Here is a tiny trained network, its code and every weight. The questions are about switching its units off for an input and a class, where a switched-off unit gives its printed mean instead of its output.

import numpy as np


def w(rows, s, z=0):
    codes = np.array(rows[::2]) - 128.0
    scale = np.full(codes.shape[1], s)
    scale[-1] = z or s
    return codes * scale


def norm(h):
    return h / np.sqrt((h * h).mean(-1, keepdims=True) + 1e-5)


def f(y):
    return y / 2 * (1 + np.tanh(0.7978845608 * (y + 0.044715 * y**3)))


def log_softmax(a):
    a = a - a.max(-1, keepdims=True)
    return a - np.log(np.exp(a).sum(-1, keepdims=True))


def net(x, mask):
    res = np.array(x, float).reshape(1, 3) / 4 @ E
    u = 0
    for l in range(2):
        y = f(norm(res) @ A[l][:, :-1].T + A[l][:, -1])
        res = res + np.where(mask[u : u + 15], y, B[l][:, -1]) @ B[l][:, :-1]
        u += 15
    return log_softmax(norm(res)[-1] @ U[:, :-1].T + U[:, -1])


A, B = {}, {}
E = w([
[24,82,251,59,184],'x0',
[104,48,142,245,25],'x1',
[95,146,25,76,87],'x2',
],0.0025)
A[0] = w([
[134,191,39,2,161,125],'L0N1',
[128,121,116,135,141,63],'L0N2',
[134,137,182,151,129,154],'L0N3',
[211,178,84,133,189,32],'L0N4',
[84,142,135,45,132,142],'L0N5',
[121,140,132,135,127,117],'L0N6',
[145,162,112,145,107,30],'L0N7',
[139,148,117,146,100,79],'L0N8',
[126,145,77,85,107,85],'L0N9',
[150,104,126,125,91,62],'L0N10',
[21,174,74,61,105,82],'L0N11',
[151,147,109,134,123,4],'L0N12',
[104,178,86,92,119,91],'L0N13',
[129,124,154,90,162,88],'L0N14',
[121,124,106,172,58,76],'L0N15',
],0.0066,0.002)
B[0] = w([
[153,40,23,162,153,253],'L0N1',
[143,123,143,135,120,117],'L0N2',
[73,100,91,82,147,143],'L0N3',
[151,226,158,135,2,168],'L0N4',
[83,70,124,121,211,180],'L0N5',
[136,125,134,127,129,126],'L0N6',
[140,104,145,185,126,123],'L0N7',
[117,101,112,186,137,128],'L0N8',
[103,68,138,151,167,149],'L0N9',
[127,137,95,134,125,122],'L0N10',
[57,108,206,79,107,186],'L0N11',
[144,130,156,187,114,116],'L0N12',
[106,69,135,174,163,152],'L0N13',
[177,114,130,96,142,142],'L0N14',
[162,79,45,122,114,158],'L0N15',
],0.0043,0.005)
A[1] = w([
[141,152,160,173,107,122],'L1N1',
[133,193,220,4,124,104],'L1N2',
[66,93,166,99,254,102],'L1N3',
[213,115,74,121,156,53],'L1N4',
[151,152,228,182,116,208],'L1N5',
[70,76,154,107,48,46],'L1N6',
[175,155,61,141,161,59],'L1N7',
[105,94,156,19,203,7],'L1N8',
[190,125,59,143,121,33],'L1N9',
[81,116,199,75,209,145],'L1N10',
[68,128,183,76,194,152],'L1N11',
[69,94,141,136,73,135],'L1N12',
[179,151,222,158,126,122],'L1N13',
[68,44,100,108,144,166],'L1N14',
[95,78,96,87,113,55],'L1N15',
],0.0063,0.0015)
B[1] = w([
[126,127,68,95,113,128],'L1N1',
[166,119,156,90,255,176],'L1N2',
[118,76,99,87,124,253],'L1N3',
[181,109,144,214,107,163],'L1N4',
[115,152,84,84,114,142],'L1N5',
[177,201,112,128,90,155],'L1N6',
[148,84,139,167,85,156],'L1N7',
[90,77,87,122,64,228],'L1N8',
[140,70,141,201,163,179],'L1N9',
[113,51,60,141,163,231],'L1N10',
[143,49,4,154,148,217],'L1N11',
[180,198,110,120,129,160],'L1N12',
[80,153,104,41,94,130],'L1N13',
[101,151,136,31,108,234],'L1N14',
[108,167,156,82,109,165],'L1N15',
],0.0048,0.0044)
U = w([
[181,194,189,83,182,105],'0',
[72,26,69,45,164,192],'1',
[85,146,194,156,149,56],'2',
[110,144,183,136,136,56],'3',
[191,88,79,249,80,181],'4',
[120,227,130,79,18,182],'5',
[83,148,204,153,144,2],'6',
[92,142,206,153,144,17],'7',
],0.012,0.0074)

Each question gives the input, the list of numbers given to net, and the class t.
The units are the neurons (one row each of A and B). Each row of codes is followed by its name. A weight is (code - 128) times the scale printed after its matrix; where a second scale follows, it is the last column's (A, B and U).
mask holds one flag per neuron, layer by layer. A switched-off neuron (its flag False) gives its mean, the last column of its row in B, instead of its output. The means were averaged over made-up inputs and are rounded, as every weight is.
A unit's drop is (log p(t) with every unit on - log p(t) with that unit switched off) / (log p(t) with every unit on - log p(t) with every unit switched off).
unit that matters most: the unit with the biggest drop
top k neurons: the k neurons with the biggest drops, biggest first
top k neurons in layer l: the k neurons of layer l with the biggest drops, biggest first
drop when u is switched off: that unit's drop, to one decimal
input [1,8,-2], class 5: unit that matters most => L0N1
input [4,7,-6], class 5: top 2 neurons => (L0N5, L1N6)
input [-6,-8,-8], class 0: top 2 neurons in layer 1 => (L1N11, L1N8)
input [-2,-4,-5], class 0: top 2 neurons => (L0N4, L1N2)
input [-4,-4,-3], class 4: top 2 neurons in layer 0 => (L0N1, L0N11)
input [-2,-2,4], class 4: top 2 neurons => (L0N1, L0N4)
input [0,-6,-4], class 4: top 2 neurons => (L0N11, L0N1)
input [-8,-8,-6], class 4: top 2 neurons in layer 0 => (L0N1, L0N11)
input [-1,1,-4], class 5: top 2 neurons => (L0N1, L0N5)
input [-2,-1,-8], class 5: top 3 neurons in layer 0 => (L0N5, L0N1, L0N11)
input [-2,1,-6], class 5: top 2 neurons => (L0N1, L0N5)
input [-3,-5,-7], class 0: top 2 neurons in layer 1 => (L1N2, L1N8)
input [-1,6,5], class 5: top 2 neurons in layer 0 => (L0N1, L0N14)
input [-5,-6,6], class 4: unit that matters most => L0N4
input [-8,-1,-6], class 5: drop when L1N11 is switched off => 0.2
input [-5,-8,-3], class 4: drop when L0N1 is switched off => 0.2
input [-1,3,4], class 5: drop when L1N10 is switched off => 0.4
input [-1,-1,2], class 4: drop when L0N4 is switched off => 0.8
